X = [[-3.193, 24.401, 26.639, -2.036, 24.136, -10.180, 4.837, -3.201, -1.914, 5.010, 8.700], [-3.193, 0.069, 26.639, -4.491, 24.136, 7.244, 6.727, 11.208, -0.598, 18.801, 8.700], [-3.193, -0.744, 26.639, -4.491, 24.136, 7.244, 4.837, 11.208, -1.914, 18.801, 8.700], [-3.193, -0.744, 26.639, -4.491, 24.136, 9.740, 28.645, 11.208, 11.080, 19.220, 8.643], [-3.193, -17.403, 26.639, -4.491, 24.136, 12.720, 4.837, 15.882, -1.914, 26.445, 8.700], [-3.193, 9.312, 26.639, -4.491, 28.809, -0.963, 5.347, 4.326, -1.914, 18.456, 8.700], [-3.193, -0.744, 26.639, -4.491, 24.136, 7.244, 4.837, 11.208, -1.914, 18.801, 8.700], [1.670, 25.621, 26.639, 2.273, 24.136, -7.267, 4.837, -2.057, -1.914, 1.974, 8.700], [-3.193, -14.072, 26.639, -4.491, 24.136, 17.985, 18.833, 18.134, -0.798, 29.503, 8.700], [-3.193, -0.744, 26.639, -4.491, 24.136, 11.484, 28.786, 11.208, 10.839, 19.074, 8.700], [-3.193, -6.544, 26.639, -4.491, 19.661, 11.548, 4.837, 12.985, -1.914, 18.801, 8.700], [-3.193, 14.343, 30.710, -4.491, 24.136, -13.692, -3.013, -4.098, -4.815, 10.841, 8.700], [-3.193, -0.744, 26.639, -4.491, 24.136, 7.244, 4.837, 11.208, -1.914, 18.801, 8.700]]
Rows and columns are counted from 1.
row 1 col 1 => -3.193
row 9 col 9 => -0.798
row 3 col 8 => 11.208
row 11 col 3 => 26.639
row 5 col 2 => -17.403
row 1 col 7 => 4.837
row 3 col 5 => 24.136
row 12 col 8 => -4.098
row 4 col 3 => 26.639
row 11 col 5 => 19.661
row 5 col 1 => -3.193
row 12 col 7 => -3.013
row 4 col 4 => -4.491
row 1 col 3 => 26.639
row 13 col 5 => 24.136
row 13 col 9 => -1.914
row 7 col 7 => 4.837
row 3 col 3 => 26.639
row 10 col 10 => 19.074
row 8 col 4 => 2.273
row 10 col 5 => 24.136
row 11 col 6 => 11.548
row 11 col 4 => -4.491
row 6 col 4 => -4.491
row 8 col 1 => 1.670
row 4 col 1 => -3.193
row 2 col 8 => 11.208
row 2 col 4 => -4.491
row 2 col 6 => 7.244
row 9 col 10 => 29.503
row 13 col 3 => 26.639
row 4 col 5 => 24.136
row 8 col 7 => 4.837
row 8 col 11 => 8.700
row 12 col 6 => -13.692
row 5 col 4 => -4.491

x =
array([[ 0.76, -1.36,  2.35,  1.24,  1.78,  1.21,  0.33],
       [ 0.73, -1.32,  2.22,  1.16,  1.68,  1.13,  0.30],
       [ 0.72, -1.36,  2.24,  1.15,  1.68,  1.12,  0.28],
       [ 0.78, -1.33,  2.32,  1.23,  1.76,  1.20,  0.34],
       [ 0.73, -1.43,  2.28,  1.15,  1.71,  1.13,  0.26],
       [-0.50,  4.11, -2.27,  0.26, -1.18, -0.02,  1.30],
       [-0.50,  3.80, -2.22,  0.14, -1.20, -0.11,  1.14],
       [ 0.78, -1.71,  2.77,  1.42,  2.09,  1.37,  0.32],
       [-0.48,  4.15, -2.25,  0.30, -1.15,  0.02,  1.33],
       [-0.53,  3.80, -2.31,  0.06, -1.28, -0.18,  1.10],
       [ 0.77, -1.43,  2.53,  1.36,  1.93,  1.31,  0.38],
       [-0.48,  3.96, -2.24,  0.20, -1.19, -0.06,  1.23],
       [-0.51,  3.89, -2.28,  0.13, -1.23, -0.12,  1.17]])
Indices start at 1.
row 1 col 1: 0.76
row 3 col 6: 1.12
row 5 col 6: 1.13
row 8 col 7: 0.32
row 13 col 6: -0.12
row 13 col 4: 0.13
row 1 col 5: 1.78
row 13 col 2: 3.89
row 13 col 7: 1.17
row 4 col 7: 0.34
row 11 col 3: 2.53
row 2 col 3: 2.22
row 4 col 5: 1.76
row 6 col 6: -0.02
row 11 col 2: -1.43
row 7 col 3: -2.22
row 7 col 2: 3.80
row 2 col 1: 0.73
row 12 col 6: -0.06
row 3 col 2: -1.36
row 4 col 3: 2.32
row 10 col 7: 1.10
row 1 col 7: 0.33
row 8 col 5: 2.09
row 5 col 3: 2.28
row 10 col 5: -1.28
row 9 col 6: 0.02
row 9 col 2: 4.15
row 6 col 4: 0.26

M =
[[-4.14 -3.81 -4.09 -4.21 -4.06  4.64  5.08 -5.39  4.67  5.11 -4.75]
 [ 3.50  3.11  3.52  3.54  3.50 -3.15 -3.84  4.47 -3.19 -3.08  3.76]]
Indices start at 1.
(1, 1)	-4.14
(1, 4)	-4.21
(1, 11)	-4.75
(1, 7)	5.08
(2, 6)	-3.15
(2, 4)	3.54
(1, 2)	-3.81
(1, 10)	5.11
(1, 5)	-4.06
(1, 3)	-4.09
(2, 2)	3.11

data =
[[-0.18  2.78  3.30 -3.91 -2.53  4.02 -3.75]
 [ 1.11  3.12 -2.24  4.27 -1.98  4.70 -4.87]]
Indices start at 1.
(1, 1)	-0.18
(2, 3)	-2.24
(2, 6)	4.70
(2, 5)	-1.98
(2, 2)	3.12
(1, 6)	4.02
(1, 4)	-3.91
(1, 3)	3.30

W =
[[-0.9 -1.2 -0.8  1.6  2.6  0.1 -0.2]
 [ 0.8 -0.4  1.6  2.1 -1.5  1.7  2.5]
 [ 1.9  0.3  0.3  0.0  0.9  1.7  2.6]
 [-1.1 -0.9  1.9  0.2 -1.5  1.1  2.5]
 [-0.8  1.4  1.6  0.0  1.8  2.4 -1.9]
 [ 1.3 -0.5  1.9 -0.5  0.7 -0.8 -2.0]
 [-0.5 -0.5 -0.6  0.0 -1.7  1.3  2.6]
 [-0.4 -0.4  1.8  0.0  0.0  0.1  0.9]
 [ 2.2 -1.7  0.2 -0.2 -0.2  2.5 -1.5]]
Indices start at 1.
(1, 1): -0.9
(2, 1): 0.8
(9, 3): 0.2
(5, 6): 2.4
(4, 5): -1.5
(8, 2): -0.4
(5, 2): 1.4
(9, 2): -1.7
(4, 1): -1.1
(6, 7): -2.0
(4, 6): 1.1
(9, 1): 2.2
(9, 6): 2.5
(9, 5): -0.2
(3, 1): 1.9
(7, 4): 0.0
(1, 6): 0.1
(5, 5): 1.8
(4, 2): -0.9
(2, 2): -0.4
(7, 2): -0.5
(3, 5): 0.9
(8, 4): 0.0
(8, 3): 1.8
(1, 3): -0.8
(1, 4): 1.6
(7, 3): -0.6
(2, 6): 1.7
